Below are the code and all the weights of a small trained network. Each question names an input and a target symbol and asks about switching units off, where a switched-off unit gives its printed mean instead of its output.

import numpy as np


def w(rows, s, z=0):
    codes = np.array(rows[::2]) - 128.0
    scale = np.full(codes.shape[1], s)
    scale[-1] = z or s
    return codes * scale


def f(y):
    return y / 2 * (1 + np.tanh(0.7978845608 * (y + 0.044715 * y**3)))


def softmax(a):
    e = np.exp(a - a.max(-1, keepdims=True))
    return e / e.sum(-1, keepdims=True)


def log_softmax(a):
    a = a - a.max(-1, keepdims=True)
    return a - np.log(np.exp(a).sum(-1, keepdims=True))


def net(x, mask):
    ids = ['ΓΘΛΣΦΨαμπτω'.index(c) for c in x.split()]
    T = len(ids)
    res = E[ids] + P[:T]
    u = 0
    for l in range(3):
        q, k, v = (res @ M[l].T for M in (Q, K, V))
        z = softmax(np.where(np.tri(T) > 0, q @ k.T / 2**0.5, -1e9)) @ v
        res = res + np.where(mask[u], z, O[l][:, -1]) @ O[l][:, :-1]
        u += 1
        y = f(res @ A[l][:, :-1].T + A[l][:, -1])
        res = res + np.where(mask[u : u + 4], y, B[l][:, -1]) @ B[l][:, :-1]
        u += 4
    return log_softmax(res[-1] @ U[:, :-1].T + U[:, -1])


Q, K, V, O, A, B = {}, {}, {}, {}, {}, {}
E = w([
[133,76,161,136,128,142,103,69,59],'Γ',
[167,32,175,160,157,52,142,103,190],'Θ',
[98,177,76,128,100,123,123,126,127],'Λ',
[114,191,111,166,84,145,122,93,90],'Σ',
[62,123,72,40,151,100,112,159,114],'Φ',
[141,157,137,251,69,89,94,119,134],'Ψ',
[53,90,59,132,106,151,28,47,111],'α',
[158,156,112,146,223,132,142,186,85],'μ',
[127,160,174,131,98,140,147,93,71],'π',
[122,122,167,58,120,168,143,214,162],'τ',
[164,111,141,112,37,113,153,175,165],'ω',
],0.017)
P = w([
[2,101,34,147,142,242,219,56,230],'0',
[91,113,125,121,86,146,187,120,84],'1',
[101,131,136,112,92,138,176,122,77],'2',
[114,141,134,120,102,131,175,143,77],'3',
[133,144,134,103,103,131,169,153,84],'4',
[137,147,131,98,118,127,166,161,82],'5',
[154,145,128,88,137,122,168,156,95],'6',
[152,134,134,83,148,123,158,165,90],'7',
],0.0068)
Q[0] = w([
[206,186,199,131,130,20,255,177,33],'L0H1',
[112,192,129,154,85,197,123,150,46],'L0H1',
],0.0075)
K[0] = w([
[255,165,227,164,122,120,144,178,58],'L0H1',
[109,135,111,189,148,124,52,132,91],'L0H1',
],0.0086)
V[0] = w([
[112,75,135,151,162,191,169,84,254],'L0H1',
[201,67,158,183,148,176,131,67,89],'L0H1',
],0.0063)
O[0] = w([
[12,124,155,141,97,182,62,172,94,254],'L0H1',
[121,19,92,62,103,149,142,201,70,254],'L0H1',
],0.011,0.00096)
A[0] = w([
[142,145,139,18,84,212,197,254,167,49],'L0N1',
[128,214,80,223,54,118,136,107,194,230],'L0N2',
[59,244,74,59,178,134,169,169,165,250],'L0N3',
[147,114,93,68,157,38,135,124,54,176],'L0N4',
],0.0069,0.002)
B[0] = w([
[49,195,126,107,206,2,192,65,169,179],'L0N1',
[119,106,194,129,47,47,145,72,77,199],'L0N2',
[198,155,194,247,171,206,138,78,57,240],'L0N3',
[193,48,245,119,83,159,76,73,135,254],'L0N4',
],0.007,0.0034)
Q[1] = w([
[90,124,51,136,114,214,14,3,138],'L1H1',
[154,91,182,122,118,187,126,86,41],'L1H1',
],0.0075)
K[1] = w([
[1,110,176,183,84,211,135,110,79],'L1H1',
[153,132,164,81,121,198,187,146,48],'L1H1',
],0.0071)
V[1] = w([
[78,2,96,98,109,78,32,171,184],'L1H1',
[120,80,61,46,205,253,158,201,67],'L1H1',
],0.0048)
O[1] = w([
[157,160,161,168,64,158,46,127,180,11],'L1H1',
[141,106,89,254,118,97,123,30,136,223],'L1H1',
],0.0087,0.0011)
A[1] = w([
[93,187,93,57,74,27,186,126,94,70],'L1N1',
[71,117,81,66,102,183,126,145,187,171],'L1N2',
[100,87,2,167,215,51,148,52,112,4],'L1N3',
[136,194,66,98,172,157,122,180,43,210],'L1N4',
],0.007,0.0017)
B[1] = w([
[135,51,128,135,202,152,83,119,220,197],'L1N1',
[166,193,167,2,98,196,59,157,173,200],'L1N2',
[100,124,56,134,152,136,135,208,45,253],'L1N3',
[194,55,192,92,120,184,91,80,184,194],'L1N4',
],0.0071,0.0059)
Q[2] = w([
[129,185,4,45,171,252,29,178,75],'L2H1',
[167,178,193,210,191,38,117,245,167],'L2H1',
],0.0048)
K[2] = w([
[117,187,135,170,152,254,109,187,63],'L2H1',
[155,111,104,144,204,84,108,210,149],'L2H1',
],0.0069)
V[2] = w([
[255,98,96,143,128,137,103,177,73],'L2H1',
[152,182,136,153,214,164,110,153,131],'L2H1',
],0.0063)
O[2] = w([
[171,153,229,149,94,118,31,108,93,1],'L2H1',
[91,1,127,121,127,44,11,54,249,89],'L2H1',
],0.007,0.0026)
A[2] = w([
[129,50,197,105,168,115,201,42,89,225],'L2N1',
[131,137,47,229,149,106,142,39,119,198],'L2N2',
[196,121,255,168,112,121,86,82,158,98],'L2N3',
[139,141,238,106,63,114,59,242,110,5],'L2N4',
],0.0062,0.0022)
B[2] = w([
[182,180,130,179,127,149,142,77,144,255],'L2N1',
[183,128,225,65,93,130,158,175,100,200],'L2N2',
[182,85,2,100,148,27,43,141,210,156],'L2N3',
[97,145,67,139,155,55,32,148,50,150],'L2N4',
],0.0089,0.0092)
U = w([
[149,142,238,165,120,200,236,134,41,206],'Γ',
[232,178,157,159,110,119,52,56,215,139],'Θ',
[153,84,243,81,105,148,171,231,216,154],'Λ',
[156,118,102,94,147,174,161,191,112,4],'Σ',
[35,125,178,170,167,24,150,56,183,185],'Φ',
[139,210,165,84,172,124,91,166,96,5],'Ψ',
[109,200,42,232,171,202,73,168,166,145],'α',
[85,72,170,137,122,3,100,162,108,176],'μ',
[98,209,26,130,162,62,191,223,33,126],'π',
[131,82,31,153,140,132,175,156,139,11],'τ',
[129,166,178,82,150,112,103,146,121,59],'ω',
],0.0052,0.0039)

Each question gives the input, a string of symbols that net reads in full, and the target symbol t.
The units are the heads (2 rows each of Q, K, V and O) and the neurons (one row each of A and B). Each row of codes is followed by its name. A weight is (code - 128) times the scale printed after its matrix; where a second scale follows, it is the last column's (O, A, B and U).
mask holds one flag per unit, layer by layer, with each layer's heads first. A switched-off unit (its flag False) gives its mean, the last column of its rows in O or B, instead of its output. The means were averaged over made-up inputs and are rounded, as every weight is.
A unit's drop is (log p(t) with every unit on - log p(t) with that unit switched off) / (log p(t) with every unit on - log p(t) with every unit switched off).
The circuit of an input: a set's keep is (log p(t) with only the set's units on - log p(t) with every unit switched off) / (log p(t) with every unit on - log p(t) with every unit switched off). Starting from the 12 units with the biggest drops (on a tie, the unit counted first), units are removed one at a time, each time the one whose removal leaves the highest keep (on an exact tie, the one counted first), for as long as the keep stays at least 0.8.
units of the circuit, in order: the units of the circuit, biggest drop first
k most important neurons: the k neurons with the biggest drops, biggest first
top k neurons in layer l: the k neurons of layer l with the biggest drops, biggest first
input Φ Γ α α α μ, target Γ: units of the circuit, in order : (L1H1 L0N3 L2N3)
input π Γ α π π, target Θ: units of the circuit, in order : (L1N3 L2N3)
input τ Λ α μ Φ, target Γ: units of the circuit, in order : (L0N3)
input α μ α μ α Ψ, target Γ: units of the circuit, in order : (L0N2 L2H1)
input ω μ Φ μ Σ π Φ, target Θ: units of the circuit, in order : (L0H1 L2H1 L0N3)
input π Γ α Γ, target Θ: units of the circuit, in order : (L2N3 L1N3 L2N1)
input α Λ Θ, target μ: units of the circuit, in order : (L1H1 L2N4 L0H1)
input Φ Θ Θ Θ α α Ψ, target μ: 4 most important neurons : (L0N2 L2N1 L2N4 L1N3)
input Ψ Λ Φ Σ Θ α, target Ψ: units of the circuit, in order : (L1H1 L0N2 L2N4 L1N2)
input Φ Θ μ μ π Φ Φ, target Θ: 2 most important neurons : (L0N3 L0N4)
input μ Φ Γ α α, target μ: 2 most important neurons : (L1N3 L0N3)
input Θ α α, target Θ: 2 most important neurons : (L1N3 L0N1)
input μ Γ μ, target Θ: 2 most important neurons : (L0N4 L0N3)
input α μ Σ Λ, target Γ: 2 most important neurons : (L0N3 L0N2)
input Θ Γ μ, target Γ: most important neuron : (L1N3)
input τ Θ Γ α, target τ: 3 most important neurons : (L0N3 L0N1 L1N3)
input α α α α α Γ Ψ, target μ: top 2 neurons in layer 0 : (L0N2 L0N3)
input Σ Φ μ Φ Θ, target Γ: 2 most important neurons : (L1N2 L2N3)
input Γ π Γ α π Γ Θ, target Θ: top 2 neurons in layer 0 : (L0N4 L0N2)
input Θ Γ α α Γ Θ, target μ: 2 most important neurons : (L2N4 L0N3)
input Θ μ ω μ Γ μ, target Θ: top 2 neurons in layer 1 : (L1N3 L1N4)
input Γ Ψ Ψ, target π: top neuron in layer 0 : (L0N1)
input Γ τ α τ, target Φ: 2 most important neurons : (L0N1 L1N1)
input τ ω α, target τ: top 2 neurons in layer 0 : (L0N3 L0N1)
input Γ α α, target Γ: 2 most important neurons : (L2N2 L2N3)
input α μ Θ, target Γ: 2 most important neurons : (L2N3 L1N2)
input Ψ α π Θ μ α, target Ψ: 2 most important neurons : (L0N2 L2N4)
input π Σ α α, target π: top 2 neurons in layer 0 : (L0N3 L0N4)
input Ψ π Λ, target Γ: 2 most important neurons : (L0N3 L2N3)
input Γ Γ α Φ τ μ α, target Γ: top neuron in layer 1 : (L1N3)
